Below are the code and all the weights of a small trained network. Each question names an input and a class and asks about switching units off, where a switched-off unit gives its printed mean instead of its output.

import numpy as np


def w(rows, s, z=0):
    codes = np.array(rows[::2]) - 128.0
    scale = np.full(codes.shape[1], s)
    scale[-1] = z or s
    return codes * scale


def f(y):
    return y / 2 * (1 + np.tanh(0.7978845608 * (y + 0.044715 * y**3)))


def log_softmax(a):
    a = a - a.max(-1, keepdims=True)
    return a - np.log(np.exp(a).sum(-1, keepdims=True))


def net(x, mask):
    res = np.array(x, float).reshape(1, 5) / 4 @ E
    y = f(res @ A[0][:, :-1].T + A[0][:, -1])
    res = res + np.where(mask, y, B[0][:, -1]) @ B[0][:, :-1]
    return log_softmax(res[-1] @ U[:, :-1].T + U[:, -1])


A, B = {}, {}
E = w([
[125,153,156,126,129,114,127,78,224,118,36],'x0',
[102,222,130,194,131,128,123,200,145,215,130],'x1',
[128,128,128,128,128,128,127,128,128,128,128],'x2',
[128,128,128,128,128,128,128,128,127,128,128],'x3',
[43,143,159,82,127,4,111,132,144,103,175],'x4',
],0.013)
A[0] = w([
[125,159,145,122,128,105,133,85,221,116,4,169],'N1',
[165,132,122,130,132,191,111,92,199,124,40,131],'N2',
[92,131,122,112,131,55,116,157,58,124,214,156],'N3',
[117,198,134,176,128,124,117,181,139,180,134,175],'N4',
[168,131,143,127,131,169,125,98,94,100,131,240],'N5',
[138,87,108,148,132,165,149,123,84,136,125,255],'N6',
[145,238,125,188,132,176,133,192,138,196,123,111],'N7',
[160,105,122,127,137,176,136,169,99,143,178,168],'N8',
[85,98,144,87,132,37,127,98,139,85,166,113],'N9',
[124,162,123,144,132,146,116,153,162,161,113,91],'N10',
[79,165,141,114,127,54,135,123,175,120,113,48],'N11',
[77,229,137,147,131,70,117,179,155,180,170,56],'N12',
],0.017,0.0076)
B[0] = w([
[141,140,134,134,132,67,154,24,181,152,46,252],'N1',
[120,119,163,127,128,215,210,116,188,108,108,215],'N2',
[48,100,186,109,124,167,186,208,156,118,197,210],'N3',
[142,200,129,147,118,160,119,170,132,217,156,204],'N4',
[199,38,130,138,128,123,124,144,103,152,132,176],'N5',
[202,51,87,138,109,113,115,135,69,135,141,182],'N6',
[13,213,116,105,129,123,126,65,44,182,147,224],'N7',
[170,165,64,137,137,112,35,111,77,100,93,176],'N8',
[42,140,123,106,139,98,99,25,92,91,157,225],'N9',
[117,108,162,110,126,69,177,143,120,221,124,163],'N10',
[159,153,113,123,140,25,88,173,144,117,69,196],'N11',
[251,138,111,155,124,168,133,242,193,78,77,211],'N12',
],0.023,0.029)
U = w([
[222,44,77,159,116,157,70,159,87,116,166,233],'0',
[40,88,164,82,139,140,108,150,107,85,221,253],'1',
[188,62,155,150,127,193,193,78,190,113,85,173],'2',
[66,165,139,101,161,77,85,51,167,100,95,90],'3',
[98,169,68,160,109,170,65,157,40,210,190,147],'4',
[117,185,158,158,120,195,152,254,177,133,171,40],'5',
[82,194,142,155,121,166,189,83,143,228,93,9],'6',
[212,193,125,175,138,54,116,193,204,167,72,70],'7',
],0.007,0.0023)

Each question gives the input, the list of numbers given to net, and the class t.
The units are the neurons (one row each of A and B). Each row of codes is followed by its name. A weight is (code - 128) times the scale printed after its matrix; where a second scale follows, it is the last column's (A, B and U).
mask holds one flag per neuron, in row order. A switched-off neuron (its flag False) gives its mean, the last column of its row in B, instead of its output. The means were averaged over made-up inputs and are rounded, as every weight is.
A unit's drop is (log p(t) with every unit on - log p(t) with that unit switched off) / (log p(t) with every unit on - log p(t) with every unit switched off).
The circuit of an input: a set's keep is (log p(t) with only the set's units on - log p(t) with every unit switched off) / (log p(t) with every unit on - log p(t) with every unit switched off). Starting from all 12 units, units are removed one at a time, each time the one whose removal leaves the highest keep (on an exact tie, the one counted first), for as long as the keep stays at least 0.8.
units of the circuit, in order: the units of the circuit, biggest drop first
unit that matters most: the unit with the biggest drop
top k neurons: the k neurons with the biggest drops, biggest first
drop of u: that unit's drop, to one decimal
input [0,-8,8,2,5], class 1: unit that matters most	N1
input [5,6,-2,6,1], class 7: top 3 neurons	[N12; N9; N11]
input [-1,1,6,7,1], class 5: top 3 neurons	[N1; N9; N7]
input [1,-2,-7,-8,0], class 2: units of the circuit, in order	[N7; N11]
input [-2,0,8,-3,0], class 0: top 3 neurons	[N7; N9; N1]
input [-4,0,3,-4,1], class 1: top 2 neurons	[N12; N3]
input [0,1,8,-8,7], class 5: top 3 neurons	[N3; N12; N1]
input [-7,-8,5,2,0], class 0: top 2 neurons	[N6; N7]
input [0,2,5,0,6], class 5: top 2 neurons	[N3; N1]
input [-6,-5,-4,-1,1], class 1: top 2 neurons	[N3; N12]
input [0,-8,-3,0,1], class 1: top 3 neurons	[N1; N12; N9]
input [1,3,-7,7,8], class 7: top 3 neurons	[N11; N12; N2]
input [1,7,-4,7,6], class 7: top 3 neurons	[N11; N12; N2]
input [-4,4,6,-1,7], class 5: unit that matters most	N3
input [7,0,-4,-7,-5], class 2: top 2 neurons	[N2; N4]
input [5,2,0,-2,8], class 7: drop of N6	0.0
input [5,2,-2,-5,7], class 7: drop of N12	1.5
input [-5,-6,-4,-8,1], class 1: drop of N12	0.4
input [8,-5,4,-2,0], class 2: top 2 neurons	[N2; N7]
input [-7,-3,-7,-3,2], class 1: units of the circuit, in order	[N3]
